(in the rows, 128 means zero)
Two labels a row
[120 123 107 114 137 140 145 127 139  99 115 123 106 137 119 121 125 104
 106 136 133 114 122 114 103 158 126 117 102 121 154 115 146 134 135 135
 119 150 158 121 123 144 121  82 118 157 120 116 132 146 128 119 136 127
 117  87 142 123 148 105 152 118 106 108 125 128 146 162 130 100 136 125] => T/U
[126 136 122 128 145 125 148 121 132 105 116 125 102 113 130 105 114 120
 101 162 151 116 128 120 121 145 108  90 104 128 150 127 140 128 139 150
 132 114 170 130 120 139 121  92 134 137 110  99 128 146 129 135 134 126
 121 121 133 142 146 114 126 130 132 114 125 136 140 143 158  84 139 116] => E/D
[115 129 134 141 121 135 119 117 129 125  90 159 116  62 119 131 128 135
 162 117 110  76 142 170 108 177 143 114 116 128 123 141 130 124 126 107
 155 131 134 147 131 149 148 110 178 128 103 114 128 101 127 108 138 108
 131 130 145  93 138 123  97 114  87 123  97  56 128 118 117 108 114  82] => Q/W
[148 129  91 110 135 140 128 129 111  99 131  90 112 168 111 138 137 121
 100 131 121 122 135  94 118 117 100 117  77 104 149 120 146 121 144 152
 111 126 154 109 134 123 137  68  90 147 133 107 134 160 123 126 134 130
 109 118 123 133 133 103 165 114 119 122 123 193 151 138 116  86 123 152] => T/U
[135 137 126 108 129 130 137 119 124 124 114 114 106 107 110 125 120 109
 115 116 146  98 132 123 114 150 113 121  92 123 147 143 143 131 122 128
 131 126 165 130 143 177 133  92 108 142 110 106 127 143 113 129 121 115
 110 127 123 127 127 148 130 131 113 122 110 134 149 133 136 129 117 121] => T/D
[151 117 113 113 133 152 119 130 127  89 114 111 116 127  97 134 126 131
 106 123 122 104 143 103  97 124 111 126  75 122 138 116 139 128 117 130
 102 127 159 117 113 144 124  52 110 132 123 124 136 157 114 129 136 115
 130 134 130 131 141  86 165 123  90 105 108 151 142 154 112 119 128 132] => T/U
[108 111 102 128 139 146  93 121 141  94  89 150 130 150  86 118 114 162
 132 128 122 115 130 158  90 140 152 119  89 128 142 138 145 182 134 125
 121 222 133 117 113 146 164  73 169 151 151 128 138 147 138 117 138 143
 132 100 120  87 127  96 113  99 151 104 100 115 138 134 108  79 150 105] => L/U
[133 131 117 138 126 135 110 124 115 120 114 117 129  95 103 107 100 115
 132 127 143  92 132 152 115 160 124 117  89 109 130 143 139 141 132 123
 148 166 138 138 134 136 150  99 137 125 110 109 138 154 112 126 151 133
 117 117 112 114 125 117  99 118 144 123  94 132 130 127 136 124 139 111] => L/S
[138 128 128 115 143 125 151 112 123 106 114 134  90 118 135 102 114  92
 104 133 174 107 130 122 124 141  94  96  68 132 140 134 139 126 142 132
 115 167 133  93 137 130  97 108  83 146 106 109 140 160 127 143 118 134
 113 116 122  97 116 145 252 133 150 104 131 149 139 183 142  69 127 117] => T/R
[141 129 103 121 121 119 127 126 111  97 101 154 110 140 162 111  71 111
 148 100 143  79 146 162 107 157 150 157  98 129 127 125 133 152 132 103
 152 201 148 117 137 132 144  79 163 117 111 130 138 175 119 122 135 156
 110 105 123  91 110  96 130 118 141  98  92 128 122 140 106 147 140 121] => A/U
[133 134 109 120 137 122 133 124 115  65 113 135 133 129 126 108 118 107
 140 149 116  96 133 149 119 149 113 102 103 124 145 106 146  83 149 138
 115 176 147  85 135 153 120  98  93 140 119 119 129 144 150 126 123 132
 130 116 139 107 148 104 150 124 133  92 123 149 133 172  96  95 130 103] => T/U
[145 140 113 118 141 118 149 130 123 120 123 106  86 152 120 127 113  98
 104 128 124 110 128  99 121 151 103 121  80 126 151 115 140 129 130 156
 124 136 182 116 157 134 121  93  96 142 118 122 131 149 127 140 127 116
 112 130 131 142 137 124 157 171 117 115 102 139 139 140 137 122 130 133] => T/D
[137 128 136 126 136 135 174 124 131 122 125 105  87 121 134  99 140  95
 103 132 140 104 141 115 139 148  97 110  85 126 160 119 145 121 136 130
 119 135 166 120 146 136 102  80  96 147 101 106 120 146 136 134 125 120
 120 120 152 139 129 140 149 126 125 103 117 127 157 158 142 102 123 116] => T/D
[154 135 120 110 122 115 165 141 132 114 144  80 113 117 127 130 119 138
 117 118 143 111 128 110 130 142 125 114  57 112 147 114 130 134 148 147
 127 105 177 128 124 140 123  74 136  90 116 117 147 132 130 119 165 130
 118 126 157 165 160  94 126 118 118 127 118 121 132 134 157 127 126 114] => E/U
[147 138 126 118 127 129 156 140 116 106 106 125 109 126  99 126  91  94
 117 131 157 110 129 119 123 135  96 117 103 130 128 129 136 124 132 131
 107 151 142  82 146 127 106  99  91 108  97 124 123 159 133 134 136 123
 115 121 134  99 125 119 139 142 147 116 133 165 127 146 131 110 123 121] => T/S
[108 125 132 120 150 149 140 102  98 104 116 130 105 158 131 121 138 104
 110 184 151 122 137 115 102 101 111 154 114 128 137 119 129 136 120 130
 111 155 148 100 113 151 109 105 102 142 115 136 112 140 121 121 117 134
 132 110 144 105 121 139 174 135  98 106 122 137 136 173 143 123 123 158] => T/U
[121 136 122 123 152 134 151 130 128  87 132 113 110 122 114 130 109 126
 101 139 171 123 133  87 108 131 120 114  90 124 132 124 137 132 122 133
 122 126 180  99 131 142 139  73 131 108 100 121 127 178 141 136 149 135
 130 121 129 129 129 107 152 131 128 118 110 145 144 177 147  66 135 128] => T/U
[ 83  98  86 156 128 127 109 111 135  73 107 168 121 109 116  87 108 123
 133 150 136 113 132 164  97 146 140 131 152 122  41 125 118 136 128 130
 154 239 114  80 110 154 139 121 157 135 104 140 138 152 154 118 127 142
 124 120 137  69 142 106 139 117 149  93 132  93 116 140 112  68 140 121] => L/U
[121  93 121 115 129 142 142 115 118 104  95 156 103 122 136  95 115 110
 126 121 128 111 133 142 111 168 123 120  96 116 136 120 134 134 137 116
 120 165 150 105 131 130 130  93 125 140 110 120 115 128 155 124 133 125
 123 114 137 111 130 119 141 127 132 111 136 111 134 172 135 124 135 133] => T/U
